Below is a small trained network, with its code and all its weights. Each question gives an input and a target symbol and asks what happens when units are switched off, that is, made to give their printed mean instead of their output.

import numpy as np


def w(rows, s, z=0):
    codes = np.array(rows[::2]) - 128.0
    scale = np.full(codes.shape[1], s)
    scale[-1] = z or s
    return codes * scale


def f(y):
    return np.maximum(y, 0)


def softmax(a):
    e = np.exp(a - a.max(-1, keepdims=True))
    return e / e.sum(-1, keepdims=True)


def log_softmax(a):
    a = a - a.max(-1, keepdims=True)
    return a - np.log(np.exp(a).sum(-1, keepdims=True))


def net(x, mask):
    ids = ['αδεζλξπσψω'.index(c) for c in x.split()]
    T = len(ids)
    res = E[ids] + P[:T]
    u = 0
    for l in range(2):
        q, k, v = (res @ M[l].T for M in (Q, K, V))
        z = softmax(np.where(np.tri(T) > 0, q @ k.T / 3**0.5, -1e9)) @ v
        res = res + np.where(mask[u], z, O[l][:, -1]) @ O[l][:, :-1]
        u += 1
        y = f(res @ A[l][:, :-1].T + A[l][:, -1])
        res = res + np.where(mask[u : u + 16], y, B[l][:, -1]) @ B[l][:, :-1]
        u += 16
    return log_softmax(res[-1] @ U[:, :-1].T + U[:, -1])


Q, K, V, O, A, B = {}, {}, {}, {}, {}, {}
E = w([
[179,80,56,76],'α',
[75,105,75,32],'δ',
[102,58,139,174],'ε',
[146,177,108,155],'ζ',
[70,148,170,83],'λ',
[108,97,6,115],'ξ',
[99,205,89,161],'π',
[68,140,140,147],'σ',
[106,100,37,140],'ψ',
[96,116,84,186],'ω',
],0.02)
P = w([
[207,105,191,234],'0',
[187,111,182,231],'1',
[38,101,115,252],'2',
[46,107,111,227],'3',
[57,122,111,203],'4',
[74,137,111,182],'5',
[88,158,110,158],'6',
[101,172,108,135],'7',
[116,192,108,109],'8',
[124,207,104,85],'9',
[143,220,107,57],'10',
[152,239,103,37],'11',
],0.0038)
Q[0] = w([
[155,158,187,94],'0.h1',
[215,119,109,246],'0.h1',
[105,139,89,175],'0.h1',
],0.014)
K[0] = w([
[215,177,147,137],'0.h1',
[205,43,174,253],'0.h1',
[100,129,149,177],'0.h1',
],0.011)
V[0] = w([
[214,82,66,50],'0.h1',
[141,39,135,81],'0.h1',
[145,192,233,252],'0.h1',
],0.0016)
O[0] = w([
[83,92,59,195,1],'0.h1',
[132,119,112,78,106],'0.h1',
[149,6,185,132,89],'0.h1',
],0.0019,0.00075)
A[0] = w([
[49,205,101,220,199],'0.n1',
[62,191,48,119,170],'0.n2',
[148,189,2,178,132],'0.n3',
[164,161,77,80,90],'0.n4',
[78,117,180,160,184],'0.n5',
[119,113,181,71,100],'0.n6',
[44,189,94,116,19],'0.n7',
[214,121,119,159,165],'0.n8',
[114,144,141,51,142],'0.n9',
[148,194,119,228,4],'0.n10',
[130,228,146,85,122],'0.n11',
[210,158,147,99,101],'0.n12',
[192,173,194,170,214],'0.n13',
[223,67,49,132,71],'0.n14',
[85,119,118,113,146],'0.n15',
[216,93,179,185,185],'0.n16',
],0.0099,0.0032)
B[0] = w([
[170,106,228,134,246],'0.n1',
[172,117,159,242,226],'0.n2',
[27,67,103,43,217],'0.n3',
[162,166,111,201,153],'0.n4',
[111,79,208,228,172],'0.n5',
[90,56,98,84,136],'0.n6',
[221,162,126,28,179],'0.n7',
[133,141,214,140,141],'0.n8',
[148,75,97,197,146],'0.n9',
[214,134,145,3,159],'0.n10',
[187,45,161,141,159],'0.n11',
[134,124,74,121,133],'0.n12',
[51,116,178,99,143],'0.n13',
[140,37,224,74,162],'0.n14',
[138,111,147,136,160],'0.n15',
[46,82,68,156,141],'0.n16',
],0.011)
Q[1] = w([
[119,184,120,99],'1.h1',
[140,198,35,115],'1.h1',
[157,7,217,132],'1.h1',
],0.016)
K[1] = w([
[85,74,160,133],'1.h1',
[63,125,210,118],'1.h1',
[208,217,2,180],'1.h1',
],0.0084)
V[1] = w([
[97,82,154,81],'1.h1',
[86,110,141,213],'1.h1',
[104,79,3,47],'1.h1',
],0.013)
O[1] = w([
[187,104,187,98,204],'1.h1',
[221,224,84,82,208],'1.h1',
[134,254,232,118,4],'1.h1',
],0.0089,0.012)
A[1] = w([
[187,147,118,96,3],'1.n1',
[132,112,175,94,207],'1.n2',
[81,178,124,248,118],'1.n3',
[141,162,32,101,100],'1.n4',
[102,94,172,226,141],'1.n5',
[131,234,151,74,106],'1.n6',
[108,136,98,192,203],'1.n7',
[59,189,173,170,123],'1.n8',
[191,131,70,52,128],'1.n9',
[11,136,122,46,138],'1.n10',
[70,216,195,114,85],'1.n11',
[129,166,111,38,182],'1.n12',
[116,100,102,103,5],'1.n13',
[156,139,131,125,74],'1.n14',
[56,63,144,149,115],'1.n15',
[88,72,104,66,44],'1.n16',
],0.011,0.0045)
B[1] = w([
[107,230,127,133,145],'1.n1',
[176,74,116,82,249],'1.n2',
[207,59,42,196,151],'1.n3',
[158,212,168,65,143],'1.n4',
[174,141,184,6,223],'1.n5',
[111,138,38,128,157],'1.n6',
[89,71,129,156,158],'1.n7',
[58,92,145,248,159],'1.n8',
[101,87,105,216,222],'1.n9',
[112,54,26,149,134],'1.n10',
[86,242,117,126,173],'1.n11',
[161,63,93,175,145],'1.n12',
[94,234,138,110,175],'1.n13',
[107,147,99,131,139],'1.n14',
[48,176,158,101,232],'1.n15',
[66,220,107,202,236],'1.n16',
],0.016,0.012)
U = w([
[127,61,88,124,41],'α',
[169,101,58,229,146],'δ',
[54,73,174,193,155],'ε',
[16,162,69,167,203],'ζ',
[106,135,177,93,56],'λ',
[33,76,78,117,217],'ξ',
[171,126,75,91,97],'π',
[120,197,165,193,3],'σ',
[13,109,124,73,162],'ψ',
[2,182,185,102,64],'ω',
],0.0077,0.0034)

Each question gives the input, a string of symbols that net reads in full, and the target symbol t.
The units are the heads (3 rows each of Q, K, V and O) and the neurons (one row each of A and B). Each row of codes is followed by its name. A weight is (code - 128) times the scale printed after its matrix; where a second scale follows, it is the last column's (O, A, B and U).
mask holds one flag per unit, layer by layer, with each layer's heads first. A switched-off unit (its flag False) gives its mean, the last column of its rows in O or B, instead of its output. The means were averaged over made-up inputs and are rounded, as every weight is.
A unit's drop is (log p(t) with every unit on - log p(t) with that unit switched off) / (log p(t) with every unit on - log p(t) with every unit switched off).
The circuit of an input: a set's keep is (log p(t) with only the set's units on - log p(t) with every unit switched off) / (log p(t) with every unit on - log p(t) with every unit switched off). Starting from the 12 units with the biggest drops (on a tie, the unit counted first), units are removed one at a time, each time the one whose removal leaves the highest keep (on an exact tie, the one counted first), for as long as the keep stays at least 0.8.
circuit, biggest first: the units of the circuit, biggest drop first
unit that matters most: the unit with the biggest drop
k most important neurons: the k neurons with the biggest drops, biggest first
k most important neurons of layer l: the k neurons of layer l with the biggest drops, biggest first
input λ λ σ σ λ α σ ε ζ ζ α π, target λ: 4 most important neurons => (0.n5 0.n4 0.n2 0.n3)
input ζ σ λ λ ξ ψ ξ ζ, target π: 2 most important neurons => (0.n14 0.n5)
input π λ σ σ σ ω σ ζ, target ζ: circuit, biggest first => (1.h1 0.n13 0.n3 1.n16)
input ψ σ σ ξ σ σ σ λ σ ε π ε, target ω: circuit, biggest first => (0.n7 1.n15 1.h1)
input ζ σ α σ, target λ: 3 most important neurons => (0.n4 0.n1 0.n5)
input ζ λ ψ π α α π ζ σ ζ ε, target ψ: unit that matters most => 0.n3
input σ π ξ σ σ π, target ζ: 2 most important neurons => (0.n3 0.n13)
input ζ σ ω ζ ξ ζ α, target ψ: 4 most important neurons => (0.n5 0.n3 0.n1 0.n4)
input ψ ω ω ζ σ σ λ σ ψ σ ε, target ζ: 2 most important neurons => (0.n7 0.n2)
input ζ ξ ζ α, target ψ: 4 most important neurons => (0.n3 0.n4 0.n14 0.n5)
input ψ α σ ψ ω π, target ε: 4 most important neurons => (0.n8 0.n14 0.n5 0.n13)
input δ σ δ ψ σ π ψ δ π, target π: 3 most important neurons of layer 0 => (0.n3 0.n10 0.n1)
input ζ ξ λ σ ε, target ζ: 2 most important neurons of layer 0 => (0.n8 0.n13)
input ζ ζ ζ, target ψ: circuit, biggest first => (1.h1 0.n10 1.n15)
input α α ε, target λ: 4 most important neurons => (0.n1 0.n4 0.n12 0.n5)
input ζ σ σ, target ζ: circuit, biggest first => (1.h1 1.n16)
input σ ζ λ λ σ ω δ ω λ, target λ: 3 most important neurons => (0.n3 0.n2 0.n11)
input λ ε σ ω ε ε σ σ ψ, target ζ: 3 most important neurons => (0.n3 0.n7 0.n14)
input ξ σ σ α ζ ξ σ, target π: 4 most important neurons of layer 0 => (0.n5 0.n4 0.n14 0.n1)
input π λ α ε σ ζ ψ α ψ, target λ: 4 most important neurons of layer 0 => (0.n5 0.n1 0.n13 0.n4)
input σ α π ζ, target ω: 2 most important neurons => (0.n5 0.n2)
input δ ζ ω σ ω π ζ, target ζ: 3 most important neurons of layer 1 => (1.n11 1.n6 1.n5)
input ζ ξ ε σ ζ σ ζ ζ σ π ζ, target ω: 2 most important neurons => (0.n14 0.n5)
input ζ ε σ π π ε σ, target δ: 4 most important neurons => (0.n3 0.n1 0.n13 0.n11)
input α π α, target ω: circuit, biggest first => (1.h1 0.n10 0.n14 1.n15)
input π ε ε ζ, target δ: 3 most important neurons of layer 0 => (0.n3 0.n1 0.n13)
input α ω ε ζ, target δ: circuit, biggest first => (0.n14 1.h1 1.n9)
